Rows lie near named flat spaces through zero. A row that begins with a name and a colon came from that space; any other row is followed by the name of its block's space that it lies nearest.
q434-q262: [ 17 -46  63  -1  84  49 -17  20  65  -8  33  29   0 -25  32 -20 -53  -3
  61  20]
q253-q740: [-21  -2  48  14   9  33  -3  -7   4  35 -19 -32  37  10  39  18  27  15
  50  33]
q537-q340: [ 15 -20   3  13  19   2 -19  -1 -15  23 -22   9   1 -27  -5 -10 -29   3
  24 -19]
q537-q340: [-10  13   1   3 -13 -14   6 -19  -9   7 -13 -24  15 -16  -7  36  12 -12
   8  12]
q537-q340: [-35  24   2  -8 -30 -17  25 -14   1   0   7 -26  19   5  -6  47  36  -6
  -9  23]
q253-q740: [ -9   8   6  14  -5  14   0   6  -1  28 -18 -17   0  30  31 -24  19   3
  10  20]
q434-q262: [  9 -43  37   1  33  48  -3  18   8   2  23  47  18   2  -4  -5 -17  44
  12 -31]
q253-q740: [ 38 -35  10   6  43  -7 -22 -20  -4  -7  -6  23   6 -83 -42  35 -67 -17
  34 -33]
q434-q262: [ -6   4 -22 -18  -9 -35 -33   8 -11  -9  10  -6 -28 -15   3 -33 -14 -11
   0  -9]
q434-q262: [  2   2  13  16  -4  -3 -27 -25  -7  21   4 -21  -7 -23   5  15 -13 -29
  36  15]
q102-q539: [ -8 -11  16 -21  35 -13 -10  11  11 -10 -24 -15  23 -41  11   4 -13  10
  33   3]
q585-q90: [-22  -1  -1 -18  -3 -11  21  10  -4  -7 -10   2  27  -7 -13  23  17  27
 -13 -12]
q102-q539: [ 37   3 -14  14 -39  10 -27 -33 -40 -18  32  14 -21   5 -34  17  -4 -10
 -21 -33]
q102-q539: [-17   2   6  -9  20 -18  18   3  22   1 -14 -13  16 -26   0  22  -5 -10
  14  19]
q537-q340: [ 42 -10  -5  25  11  19   9 -17  -7   1 -15  19  -1  -9 -25  15 -23 -10
  -6 -16]
q253-q740: [ 32  -3  18  30 -26  62  44 -35  11 -23  68  48   1  44 -47  66  13  -5
 -47  -9]
q585-q90: [ 53   4  12 -16   7  43 -15  -4  18 -78  38   9 -16  30  12 -13   5   0
 -19   1]
q102-q539: [ 10  -5  24  37   1  16 -13 -36   9  32  27  -3 -13 -17  -6  32 -25 -46
  37  23]
q253-q740: [ -1 -19  41  14  36  32  36  -9  35  10   4  14  34 -18 -10  53 -11  -1
  23  18]
q537-q340: [ -8  16  10  -3   2 -18  -9 -20  18  -8   9 -32  -5 -25   9  25  -5 -40
  26  36]
q537-q340: [ 59   0 -23  12   4  18 -11  -3 -32 -17 -48   5  -3  11  -4 -29  -6  13
 -18 -30]
q585-q90: [ 14 -17  15   6  15  23   7  -3   1  -2   3  20  14  -7 -13  17 -10  14
   3 -15]
q585-q90: [-24  -6  28  -8 -23  19 -27  -2 -18   5  33  -5  12  17  14   6  28  29
  15  -7]
q102-q539: [ -1   4   8  -2   6 -20   1 -27   9 -10   6 -15   9 -48 -22  54 -16 -32
  20  13]
q102-q539: [  2   5  -7  36 -20  23  22  -5   4  36  16  19 -22  46  -1 -12   6 -14
 -21  10]
q253-q740: [ 15  11  -2  20 -37  19 -38 -16 -41  18  -1 -17 -14  33  19 -25  21   3
   6  -6]
q253-q740: [-45  23  14 -19 -27  -3 -13  11 -11   8  -9 -48  19  35  49 -14  58  25
  14  28]
q537-q340: [-24 -10  19   3  11  -7   1  -4  22  18  29   5  -2 -23  -4  21 -18 -19
  23  15]
q585-q90: [ 15   5  24 -14 -17  33 -40  -7  -4 -40  48  -8 -11  30  25 -12  21   9
   6   3]
q102-q539: [  4 -12   8  -5   9  20 -26  24  -9   5  -7   5  -3  23  30 -51   5  31
  10 -12]
q253-q740: [  7  -3 -15  15  19   5  42  15  32  11  -5  27 -14  16  -8 -15 -17 -14
 -25  10]
q434-q262: [ 12   8 -43   8   4 -19  54  12  -6   6 -61  13  11   4 -28   0   1   9
 -46 -16]
q585-q90: [ 36  -6   0  21  12  33   4  -1  17  -5  14  23 -24  26   4 -24 -17 -15
 -10   3]
q434-q262: [  4 -32   8  -1   3  15 -22  11 -26  10  15  37   4  -6 -17 -12 -15  38
   1 -48]
q434-q262: [ -1  11 -29  -5 -13 -21  15   6 -12  -3 -21   0  -2   5 -12  -7   8   4
 -28 -10]
q585-q90: [ 11   7  -5 -21  -1  14  21  13  14 -47  13  11   4  29  -1  -3  20  19
 -37  -4]
q102-q539: [-12 -16   0 -19  41  -2  17  45  13   5 -51   6  25  -2  22 -39   0  43
   3  -8]
q537-q340: [-10   0 -10 -15  -6 -15 -29  19 -33  10 -38 -19   9   1  23 -39  15  33
  10 -18]
q585-q90: [  1  11 -14   4  -7  -5   4   5   7   3   2  -3 -20  20  10 -23   3 -14
 -12  12]
q434-q262: [ 19 -16 -15   9  37 -25 -15   5   7  17 -29   7 -19 -47  -6 -25 -54 -27
  23  -6]
[ 21   0  -6   5   2  10   3  -2   0 -11  -3   8  -5   8  -4  -6  -4  -1
 -11  -5]	q537-q340
[ 26 -13   4   6  28   1 -33   0   4   1  -9  -1 -17 -26  11 -27 -36 -17
  30  -1]	q537-q340
[ -3  -8  11  -3  18   4  20   0  20  -7   6  10  13 -15 -12  25  -9  -1
   2   4]	q253-q740
[-10   4 -35 -43   0 -44  33  17  24 -60  35  31 -12 -20 -46  17 -13  -3
 -58 -21]	q253-q740
[-13   6   0 -24 -16 -24 -44  -2 -31 -12  -5 -30   6 -20  12  -6  13  13
  20 -10]	q253-q740
[ 15   1 -19  22  10 -27  -8 -16 -11  30 -39 -12 -10 -40 -13   2 -34 -35
  20   1]	q434-q262
[-12   9   4 -25   0 -12 -26  10  18 -27  33 -14 -22   4  25 -26   2 -12
   8  18]	q434-q262
[  4  10 -24 -13   8 -16  36  13  15 -24 -20   5   3   3 -11   0   3   0
 -34   1]	q585-q90
[-36 -28  14 -14  20 -10 -31  35   3  31  13  14  -6 -11  23 -47 -18  26
  31 -12]	q537-q340
[ 12   0   2  29   7 -15  31 -46  13  14   2   3   7 -56 -53  86 -35 -55
  10  12]	q102-q539
[ -8  32 -36 -25  -2 -32  37  21  27 -35 -20 -17 -11  22  11 -21  20 -13
 -43  25]	q434-q262
[ 29  -8  -5 -31  -2 -17 -43 -14 -38 -54  -2  -5  11 -48 -26  20 -11  17
   4 -44]	q102-q539
[-41  13  19 -29  20 -33   7   4  37 -13  -3 -41  19 -36  22  27   7 -19
  33  45]	q102-q539
[-31  22  -8 -38 -52  -2  -5  15 -15 -42  48  -6  -3  55  11 -11  60  36
 -45  -8]	q434-q262
[ 18 -20  24  33  13  38 -27  -6  -3  39   8  12 -13  10  18 -25 -21  -5
  34   1]	q102-q539
[ 27  -4   0  -1  19  11 -13   5  19 -22  14   9 -24   4  11 -28 -21 -16
   1   5]	q537-q340
[  7  30 -14  22 -68  31 -16 -12 -37  11  21 -12 -27  88  25 -35  54   8
 -34   4]	q253-q740
[-22  22 -13  -8 -21 -38 -30  -6 -11  10  -5 -41 -17 -11  20 -15   7 -25
  19  21]	q585-q90
[  0  -2  11   1   0  16  26  -6  16 -13  24  15  10   7 -16  33   6   1
 -14   3]	q253-q740
[ 37   5 -10  16   0  10   6 -19 -12  -9 -23  -1   2  -4 -15  14  -6 -11
  -8  -7]	q537-q340
[ 30  -1 -17  15 -17  -1 -39 -13 -36   7  -4   1 -25  -1  -5 -26 -15  -8
   2 -24]	q253-q740
[ 17 -23   3  -6  37  -3   0   9  -6  -4 -39  11  24 -41 -13   4 -26  20
  14 -26]	q102-q539
[-32   8   8  -7 -11 -12  11  -3  11   5  19 -11   7  -1   1  24  15  -6
   3  18]	q537-q340
[-15  11  15 -18 -32   4 -20 -13 -22 -23  25 -20  16   8   3  27  36  18
   1  -4]	q253-q740

Each name stands for a flat space through zero: a line, a plane or more. A row that begins with a name and a colon came from that space; any other row is followed by the name of the space it lies nearest, among the names in its block.
q804q92: [ 14   2  -2 -16 -13 -16 -15   3  12  34 -10   9  14  -5   8 -16  -3  -2
   8   6]
q961q158: [-27  18  15 -21  20  11  15  19  -9  -5  -8 -52  -9  19 -25 -35  10 -35
  69  19]
q804q92: [ -7  -2   1  13   2  12  11  -4  -3   1 -18   7  10  17   4  45  -7  14
 -39  -1]
q12q820: [ 20   4  -8  12  26 -11  -1  12 -18 -28  -4   8 -26 -12 -15 -37   7 -19
  35   2]
q12q820: [  1   0  20  20   2  32   3 -11 -17 -17 -24  10 -13  -5 -11   7  34  -7
   2  29]
q237q252: [  5   2 -27  39  53  -9  36  33 -31 -71   5 -18 -34   9 -21   7 -25  -8
   0 -29]
q961q158: [  2  10 -19   1   9   2  12  23 -11  -4 -23  -5   2  22  10  22 -12   5
 -16 -16]
q804q92: [ 24   2   8   9 -17  20  -6   9  -9   5 -29   6  -3 -16   4 -15  35  -7
   8  29]
q686q570: [ 38  -8 -35  16  -4 -23  -2  28  -5 -36  35   0 -21 -38  12 -37  -7   5
  -2 -30]
q686q570: [-15   9   3 -33  -1  -6 -22 -18   6  19   6  13   1   9   6 -18   3  -4
  25  -5]
q961q158: [-15   5 -13 -42 -28   3 -41 -34  10  22  22  45   6   8  44  10   5  29
 -25 -35]
q961q158: [ -4 -17  -5  -2 -13 -18  -7 -14  18 -15  65  -6  -4 -29   2 -19 -13  10
  -4 -23]
q237q252: [ 31  -2  -6 -44 -71   0 -59 -15  23  45  24  32   9 -47  48 -58  42  13
  11   2]
q686q570: [ 12  -5  10  19  -1   6  11  10  -3  -8  -8 -15  -3 -15 -14  -9  11 -10
   9  22]
q973q952: [-30   4 -15 -22   2   0  14  20   1 -36  58 -56 -14   2   3 -24 -13  -4
  26 -36]
q686q570: [ -1  -6   9  20  15  -5  20   6   1  -3  -8 -15   5   3 -21  13 -13  -7
  -3  13]
q961q158: [  2   9 -25  -4   7  -4   6  17  -7   3 -19   8   7  26  20  31 -20  14
 -30 -27]
q804q92: [ 15  12  -7   1   2  14 -11   4 -18  -1 -38  28  -9   8  12   3  20   0
  -2   4]
q237q252: [ 10  -7 -33  12  -2  -4  -1   7  -9 -43  36  14 -19 -14  23   9 -10  24
 -37 -46]
q961q158: [-16  -2 -13 -11  12 -24  11  11  10 -12  41 -31   0   4  -6 -11 -33  -2
  12 -29]
q12q820: [  9 -15  13  23  -6  -2   8  -9   9   8  -3   4  12 -12 -10  19  -4   5
 -24  18]
q804q92: [-49  26 -40 -59  19 -10 -14  -2  -7 -16  36   2 -12  50  34   7 -33  15
   6 -79]
q973q952: [ -7   0 -31   1  31 -18  -5  -4 -16 -58  49  16 -36  -3   4 -15 -19   7
   3 -54]
q973q952: [-33  18 -11 -48 -17  13   1  20   5   4  25 -50   3  20  20 -19   1  -3
  29 -24]
q804q92: [-23   0  -7 -56 -39 -24 -11   6  41  50  50 -42  35   1  23 -21 -27   8
  11 -23]
q12q820: [ -9  20 -27 -36   1  -8  -9  16  -2  18 -11   2   8  32  28   6 -17   7
   0 -33]
q237q252: [  4 -21  14  -1 -50   8  -6 -10  26  11  45 -21  14 -41  10 -14  15  12
 -14  11]
q961q158: [ 20  -5  18  30  14  -4   8  -5  -2  21 -50  21  12   3 -22  23  -1  -7
 -13  37]
q237q252: [ -3  23  -7 -13  40  -7  -5   6 -21   3 -45  21 -11  36  -8  -4  -4 -17
  31  -2]
q12q820: [  0  -8   2   2   6 -17   5   5   8 -16  38 -25  -9 -21 -17 -35  -9 -12
  29  -3]
q12q820: [ 24 -33  18  36 -17 -11 -17 -46  17   1  27  51   2 -46  -7  11   5  19
 -44  15]
q973q952: [ 11   1 -15   2   6 -11  -1  11  -4 -11   6   3  -7  -5   3 -11  -7   0
   2 -14]
q973q952: [ 10  -5  -2  14  18 -15  -4 -11  -4 -11   3  25 -10  -7 -10  -3  -8  -1
  -2  -4]
q973q952: [ 20  10   2 -20 -22  -8  -2  29  13  53 -37 -22  27   2   6 -20   4 -13
  22  26]
q12q820: [ 12   8  -2  15  16   4  15  22 -14   2 -44  -4   2  15  -9  12   0  -9
   1  14]
q12q820: [  3  -3  -8  -8  -4 -14 -11  -8   7   3  18  13   0  -7   8  -7  -9   7
  -4 -15]
q237q252: [ 20  -6 -12   2 -17  -3  -7  14   0 -22  33 -11 -15 -36   8 -41  14  -1
  14  -9]
q686q570: [-18  16   9 -36   0   6 -21 -14  -1  23 -14   9   0  18   5 -18  15 -11
  35   7]
q686q570: [ -6  16 -13 -26  37 -36  -5  12  -3   5   1  -5  -9  19 -15 -39 -25 -24
  55 -16]
q973q952: [ 25  11 -33  -7   5 -11 -19  12 -15  -4 -18  40 -11   4  27  -5  -2  10
 -11 -28]
q686q570: [  4  22   3  -8 -18  53  -2  19 -27   0 -58  -3  -8  16  20   5  52  -6
   8  24]
q804q92: [-26  -3  -8   5  27 -16  13 -14   3  -8  13   8   6  29  -5  46 -42  15
 -33 -30]
q973q952: [-60 -11  32   0  19  16  10 -48   5 -36  56 -16 -15   7 -28  14  -3  -1
  10  -4]
q804q92: [ -6 -14  17  25 -13  20  22  -1   6  -7   4 -24  10  -8 -10  28   5   6
 -27  19]
q961q158: [  5  13 -11  -1 -11  32   4  23 -21 -21 -20 -10 -14   4  18  -1  29   1
   1  -2]
q237q252: [-22   8   9 -16   8   4  -5 -17   1  18 -15  11   9  27   0  21  -5   1
  -1   1]
q686q570: [-14   4   4 -13   5  -3  -5 -11   4  12  -1   5   5  13  -1   6  -7   0
   4  -2]
q237q252: [-25   6 -27   8  45  -2  20  12 -27 -80  44 -19 -43  13  -8  -5 -19  -2
  13 -52]
[-12   0  -2  -3  13 -13  15  14   4 -14  25 -36  -4   1 -15 -17 -17 -11
  24  -9]	q961q158
[ 22 -13  13  15 -36  26 -23 -25  -2  -7   5  35 -10 -40  14  -9  46  12
 -19  21]	q961q158
[ 27  -8  -1   9 -19  -3  -1  18   4  -9  18 -19  -7 -39  -2 -42  16  -9
  20  12]	q237q252
[-11  -9   5  -2 -12 -10  14   5  22  19  18 -31  24   1  -3  14 -23   6
 -14   0]	q12q820
[-21  -3  33  -5  11   0 -10 -41   9  23  -9  21   7  10 -22   8   3  -8
  13  27]	q973q952
[ 40  -4  -5  38  16 -11   4   6 -11  12 -58  44   7   1  -5  31  -7   5
 -36  18]	q12q820
[  6  -3 -19  18  14  -4  12  13 -12 -35  14  -2 -16  -3   1   5 -11   6
 -14 -23]	q237q252
[-27 -18  18  -6 -13  -8  -9 -47  28  24  33  19  23   3   1  38 -21  23
 -40  -7]	q686q570
[-23  11 -11 -43 -22  16 -35 -28   0   5  20  31  -6  12  39   2  16  20
  -8 -32]	q12q820
[-47  12  27 -32  -4  24 -10 -39   8  42 -27  16  23  46   6  47   4   8
 -12  12]	q686q570
[-14 -15 -14  -6   6 -37   7   0  21 -16  72 -26   0 -14  -6 -16 -42   6
   2 -38]	q961q158
[  0 -10  16  -8  18 -44  -9 -14  21  12  38  -9  -2 -23 -35 -57 -19 -26
  57  12]	q686q570
[ 23 -24  19  47  10 -17  27  11   9 -16  15 -31  -1 -38 -42 -19  -8 -18
  12  34]	q686q570
[ 12   1 -15   0  -1  -4  -6   8  -6 -16  11   7 -12 -11  10 -15   3   3
   2 -15]	q237q252
[-36  -2   8  -9   0  14  13  -6   4 -23  40 -37  -6   4  -7   1  -2  -1
  10 -11]	q973q952
[  4   5 -26  -1  -6   5   4  19  -8 -16   4  -2  -4   6  23  14  -6  15
 -24 -29]	q961q158
[-17  -6   5  -7   3 -13  -4 -22  14  13  18  10  11   8  -2  19 -21  10
 -16 -11]	q686q570
[ 12  -6  13   7 -25  12   3   6   8  17 -10 -13  12 -16   1  -2  17  -1
  -5  26]	q804q92
[ 32   9 -55  -9  12 -38   0  53 -10 -30  26 -14 -21 -13  18 -49 -25  -3
  21 -52]	q973q952
[  9  17 -15 -26 -19   7 -20   6  -2  38 -41  27  16  23  35  18   7  13
 -19  -8]	q804q92
[-11  -7  13   5   4  -1  18  10   6 -17  30 -47  -6 -15 -24 -27   0 -17
  33  12]	q12q820
[ 34 -28 -17   7  -9 -53 -45 -45  23   0  63  77  -8 -52  13 -25 -21  25
 -29 -33]	q12q820
[ 22  -1  25   2   0 -15 -14 -15  12  59 -53  31  24   0 -17  -2   5 -14
  11  48]	q973q952
[  5 -10  18 -14 -53  11   0  14  26  25  29 -54  18 -37   4 -40  24  -8
  24  29]	q804q92
[-15   7  -2 -17 -17  15   0  -2   6  29 -21   2  23  27  22  41  -4  17
 -32  -6]	q12q820

Each name stands for a flat space through zero: a line, a plane or more. A row that begins with a name and a colon came from that space; any other row is followed by the name of the space it lies nearest, among the names in its block.
q989-q717: [ -1 -25  11  33  13  52  24 -24  -5  34  23  35   4 -30   3 -11 -22  -1
   9  -5]
q719-q771: [-35  -8  12  -1  33  -5 -11 -24  11  -6  -4  13  -9 -16   1   8  -4  -5
  10  -4]
q439-q408: [-13  12 -22  15  41  43  -6 -31   1  10  -7  17   9 -30  11  -6  17  11
  20  -4]
q989-q717: [  2 -31   1  -2 -13   4   2  28  14  -6 -15  22 -22  24   0 -10  -7 -22
  10   4]
q439-q408: [ 15   9  17  10 -21  10   2  22   8 -14 -11  -8  -9  10   3 -13  10 -14
   0 -11]
q678-q922: [-31  -7 -18  -2  -5 -11 -17   4  62 -33  -7  19 -15 -11  -7   6  15  -2
  -1  21]
q334-q790: [  2 -31 -50 -44  15 -19 -32  -2 -21   3   7  18 -16  34 -10 -22 -17  -2
  46  -2]
q719-q771: [-42 -13 -60 -38  26 -60 -19  13  38 -25 -41  11  -6   8   9  39  24   7
 -41  63]
q678-q922: [-10  25   3 -33  18 -45 -28 -21 -39  -1  13 -32  17  14 -14  23   2  26
  15   3]
q334-q790: [ 32  23 -13  12 -47  25   0  29  19 -16   1  -2   8   8  -7 -13  20  -7
   4   5]
q719-q771: [ 25   4 -59  -5 -17   4  23   9  23   1 -16 -12  -7  -4  17 -29  -3 -15
 -25 -38]
q265-q912: [-14 -21 -80 -37  25 -19   3 -33   5  22   6   7   1   1  -3  -7 -29   8
  20 -33]
q719-q771: [  0  26 -17 -11  -6   5   9 -12   6   4 -12 -24  11  13  -8   1  -4  -2
  40 -62]
q989-q717: [-27 -45  -5 -21  -4 -48 -11 -16  32  -5  33 -10 -37   5 -21 -14 -17  50
  16 -12]
q719-q771: [ 32   2  38  13   1   8  -8   4 -51   6  22  -2   0  -8  10 -22  -7 -12
 -22  16]
q989-q717: [ 31  -2  23  -9  -6 -29  10  34 -50  11 -16 -36  -3  33  13   4  12  21
 -35  21]
q334-q790: [ 44   8 -70   0 -21  52 -14  17  10  -4  -2  10  -8  12   2 -55  24   6
  42 -17]
q678-q922: [-15 -15 -10   7  -6  -7  -8  -4  40 -11  17   0 -17 -16  -7  -7  17  45
  -6  22]
q439-q408: [ 18  -7 -32  -2 -57   4  26  34  31   9  -1  -5  11  32 -20  12   5  22
  14   2]
q678-q922: [ 10 -11 -13   5 -20  -6  25  32  25  -2 -28 -10 -12  13  12   1  14   8
 -31   6]
q334-q790: [ -1  14  58   5 -15 -26 -14  -9 -19 -11  40 -16   7 -10 -16  10 -12   3
 -12  13]
q989-q717: [-23 -26  11 -14   1 -47  27 -16   5  23  13 -26  -4   7 -11  23 -25  40
 -11 -18]
q719-q771: [ 24   6  15  20 -28  31  40  15  -9  26  -6  -9  17  13  -2   7  -7   0
   6 -25]
q989-q717: [ 14   3   5   0 -24 -16  12  -3  -6   9  28 -20   9  -4 -10   1 -12  19
 -17  -3]
q334-q790: [ 30 -18  -9  -5   2  11   4  17 -38  21  -4  -2  -7  25   7 -20   1  13
   9   4]
q678-q922: [-13  20 -14 -17  -1   1  -4   0  -1  -5 -18  21  28  14 -10  32 -17 -57
  23  -7]
q678-q922: [-14  -3  26  22   7  20  -2   4  35 -26 -22  14 -28 -18  16 -20   5 -37
  -6 -22]
q334-q790: [-15  13  -5  13   8   6  21   2  30  -5 -34  -4   4 -15  16  17  15  -9
 -27  -7]
q989-q717: [-12 -24 -10 -22 -14 -47  -4  -7  28 -14  19 -12 -27   3 -10 -16 -26   1
  -5 -28]
q719-q771: [ 24  14 -60 -38 -24 -28 -16  15  -7 -10   3 -10  10  27  -9  -7  -3 -11
   5   0]
q265-q912: [  6  39 -19  -5  15  -6  -4 -41  -9  -3  17 -27  12 -37   9 -18 -10  -9
 -15 -47]
q265-q912: [ -5  47 -39  -2  17  13   3   0   9  -9 -43  -2  31 -12  17  26  28 -25
 -20   6]
q678-q922: [-24  -1 -25  -3 -30 -12 -10   9  90 -47 -11   5 -29  -6  -9 -15   9 -17
   8 -27]
q989-q717: [ 16  59 -30  18 -22  27   6   3  16  -5  -4 -19  42 -21  -1  22  44  26
 -17  24]
q265-q912: [ 14 -25 -24  -1 -11   8   8  19 -10  23   7  11   6  19  -7   7  10  40
   4  44]
q678-q922: [ -5  12   8   3  20  18 -17 -30 -11  -7  15  19   2 -24   2 -19 -23 -45
  19 -30]
q719-q771: [-34 -15  24  20  50   8   7 -15  18  -3 -33   4 -27 -28  29  -2  18   9
 -24  -3]
q439-q408: [  1   5  16  -2   0 -20   2  22   9 -16 -33 -33 -21  17  13  -3  28  19
 -16  -7]
q334-q790: [ 14  37  51  13   6  -5  -2  24 -25 -18 -36 -37   0   7  22   8  36  -4
 -32   7]
q989-q717: [ -2 -32  15 -10 -23 -16  -5  26   5  -2   6   6 -16  37 -19   5  -2  18
  24  20]
q439-q408: [ -8  13  28 -11  -3 -30 -20 -12 -18 -11  26  -4  12  -5 -14  16 -15 -12
  -6  15]
q989-q717: [ 30 -31   8  -4 -57  -4 -21  36  11 -19  39  16 -25  28 -25 -35 -11  -2
  22  21]
q265-q912: [ 16  61 -32 -19  32  -1 -23 -17 -52  -3 -15 -12  41 -11  16  13  14 -31
 -16   9]
q439-q408: [-37  12  25  19  15  26   1 -26  24  -1  -1  16  14 -20 -12  27   4   0
  31  -8]
q439-q408: [ -5  19  36   5 -20 -12 -21  -2  23 -39  15  -2 -12 -15  -7 -15 -10 -42
  -3 -20]
q719-q771: [ -5 -21 -65 -18  18 -24  -8   9  33 -19 -25  10 -27 -12  26 -22  12  -7
 -47  20]
q439-q408: [-13  10  -5  -6  30  -5 -14 -16   4 -11 -16 -18 -16  -8  12 -14  17  15
   9 -24]
q334-q790: [ 21  -4  17  -5  -1 -10 -23 -15 -35   0  45  -9 -11  -7  -6 -34 -16   9
   6  -5]
q439-q408: [  4  35  22 -12  -5 -22 -22  -3 -39  -3  18 -21  32  11 -18  32  12  20
   6  33]
q265-q912: [ 22  61  20  12   5  29  -8 -21 -52   9  15 -12  47 -17  -2  13   5 -17
   8  -4]
q989-q717: [  9  14 -14  -4 -22 -25  26   5  12   3  -4 -29  11  -2   3  12  -3   7
 -38 -13]
q439-q408: [ 24  -2 -22  -8  -7  -2  -1  14  -9  -1  -7 -12 -11  12  10 -25   6   3
  -6  -9]
q678-q922: [ 15 -13  12  -1 -17   2 -21   1  -5  -5  33  -7 -20   9 -15 -33   1  29
  31  -6]
q719-q771: [ -4  12  32   8   2  -2   2  -1 -13   3   0 -10  10  -1  -2  19   6   8
  -4   9]
q265-q912: [-16  43   7   3   9  23  10  -6   2  -4 -38   5  32   3   1  35   0 -54
  22 -32]
q439-q408: [-37  27  14  11 -20 -21  -6  -4  71 -39  -1 -12   2 -24 -14  30  25  14
 -17  12]
q334-q790: [ 28  -2 -34   6 -31  25  12  36  22  -8 -22  11  -6  14   9 -20  11 -22
  -6  -1]
q265-q912: [ 36 -23  16  -4 -28 -41   2  41 -10 -11   5 -35 -36  17  14 -32  12  29
 -56  21]
q265-q912: [ 23 -22  33 -33  18 -44 -45  -9 -86   4  47  -8 -17  21  -7 -31 -32  -1
  10  13]
q265-q912: [-20  48 -62  14  28  31  24 -19  33  10 -43  -9  41 -35  19  40  48  30
 -25  12]
q719-q771: [ 10   7 -52 -36  25 -36 -28  -4 -17 -18 -12  -6 -11  -2  21 -25  -4 -30
 -29  -2]
q334-q790: [ 15  24  17   1  25 -14   2 -10 -41   8  -8 -45   1  -9  21  -8  18  29
 -30 -11]
q678-q922: [ 25  -6  -9  -5 -28   3   2  21   4  -7   0  -4 -14  19  -1 -27  -8 -17
  10 -24]
q678-q922: [ 11 -42  18  26  15  42  -4  27 -23  13  -2  56  -9  -1  13  -5  10  -7
 -13  79]
q265-q912: [-12  43  44  14  10  10   0  -6  -2 -17 -25 -11  14 -11   7  19   8 -39
  -1 -25]
q334-q790: [ -2   8  28  -8  -2  -7 -26  16 -16 -17  -7   0   0  25 -10  10  12  -8
  25  17]
[ 10  34  32   0  23   0 -35 -10 -38 -21   2 -16  -3 -11  12 -19  13 -18
  -1  -5]	q439-q408
[ -8 -11  -9  -6 -10 -23   1  19  17  -3  -8 -10  -3  15  -6  21  24  44
 -13  40]	q678-q922
[-19 -17 -35 -23  28 -17 -11   4   9  -6 -31  12 -13  13  11   5   7  -5
   0  12]	q719-q771
[-45 -47 -15 -24  43 -38  12 -20  14  20 -19  -9 -28  13   3  12 -10  45
  13 -21]	q265-q912
[-32 -33 -10 -21  17 -31  31  -1  -9  37 -19   7  17  27  -8  58 -19  20
  -2  20]	q334-q790
[  6 -17 -25  21  -2  22  16 -15  27  11  20   5 -13 -34   8 -29   1  30
 -19  -6]	q989-q717
[-34   6  -1  29   7  31  35 -26  40  19  -3  20  27 -34  -5  40  -2   9
  -2   0]	q678-q922
[-29  22  11  28  34   4  45 -15  42  -8 -60 -15  -5 -48  46  15   8 -38
 -73 -42]	q678-q922
[ 17  27  -9   1   0  -1 -18  -1 -13  -8  10 -25   6  -9   3  -8  33  39
 -11  22]	q989-q717
[  5  17  24  16   0  26  26 -12 -11  18  -8 -16  11  -1   2   1 -10  -8
  19 -54]	q719-q771
[-51 -18 -14  23  47  37  26 -35  27  33 -15  35  19 -32   3  43   8  32
  10  21]	q439-q408
[-17  25 -30 -14   5 -36  25   4  34 -15 -49 -26   6  -6  21  26   7 -25
 -52 -24]	q678-q922
[ -4 -10   1   4 -30  -7   7   7  15   3  26  22  18  -3 -20  26 -15  -4
 -12  39]	q719-q771
[ 23 -27 -39  -3 -49 -40  56  44  47   7 -22 -41 -21  16  15  -5   8  40
 -74  -4]	q989-q717
[  3  13  -8 -24  28 -28 -28   1 -14 -31 -27 -10 -24   1  25 -28  -1 -49
 -19 -25]	q989-q717
[ 16  -1  18  11 -36  18   9  29  -3   6   5   9  15  24 -17  17   5   4
  16  25]	q334-q790
[  8  24  23  -5  -6   3 -35   3 -32 -10  18  -3  17  15 -19  11  16  11
  33  30]	q989-q717
[-19  16  76  38  -1  44  13 -28  -6  17  22   4  21 -15 -22  23 -10   7
  49 -28]	q265-q912
[-19   4  99 -10  46 -11 -92  -7 -51 -51   9   8 -42  16  -6 -30  14 -26
  62  11]	q678-q922
[ 27  17  33  19 -60   2  12  23   3  -4  31 -10  20   3 -21  12  -1   4
 -16  22]	q334-q790
[ 15 -25   5  -6  11  10 -14  24 -34   8 -11  14 -13  31   4 -11  10   8
  19  30]	q719-q771
[ 21  32 -40 -30  -6 -27  -9  -9 -19  -8   4 -22  14   2   3 -12 -16 -32
 -11 -32]	q719-q771
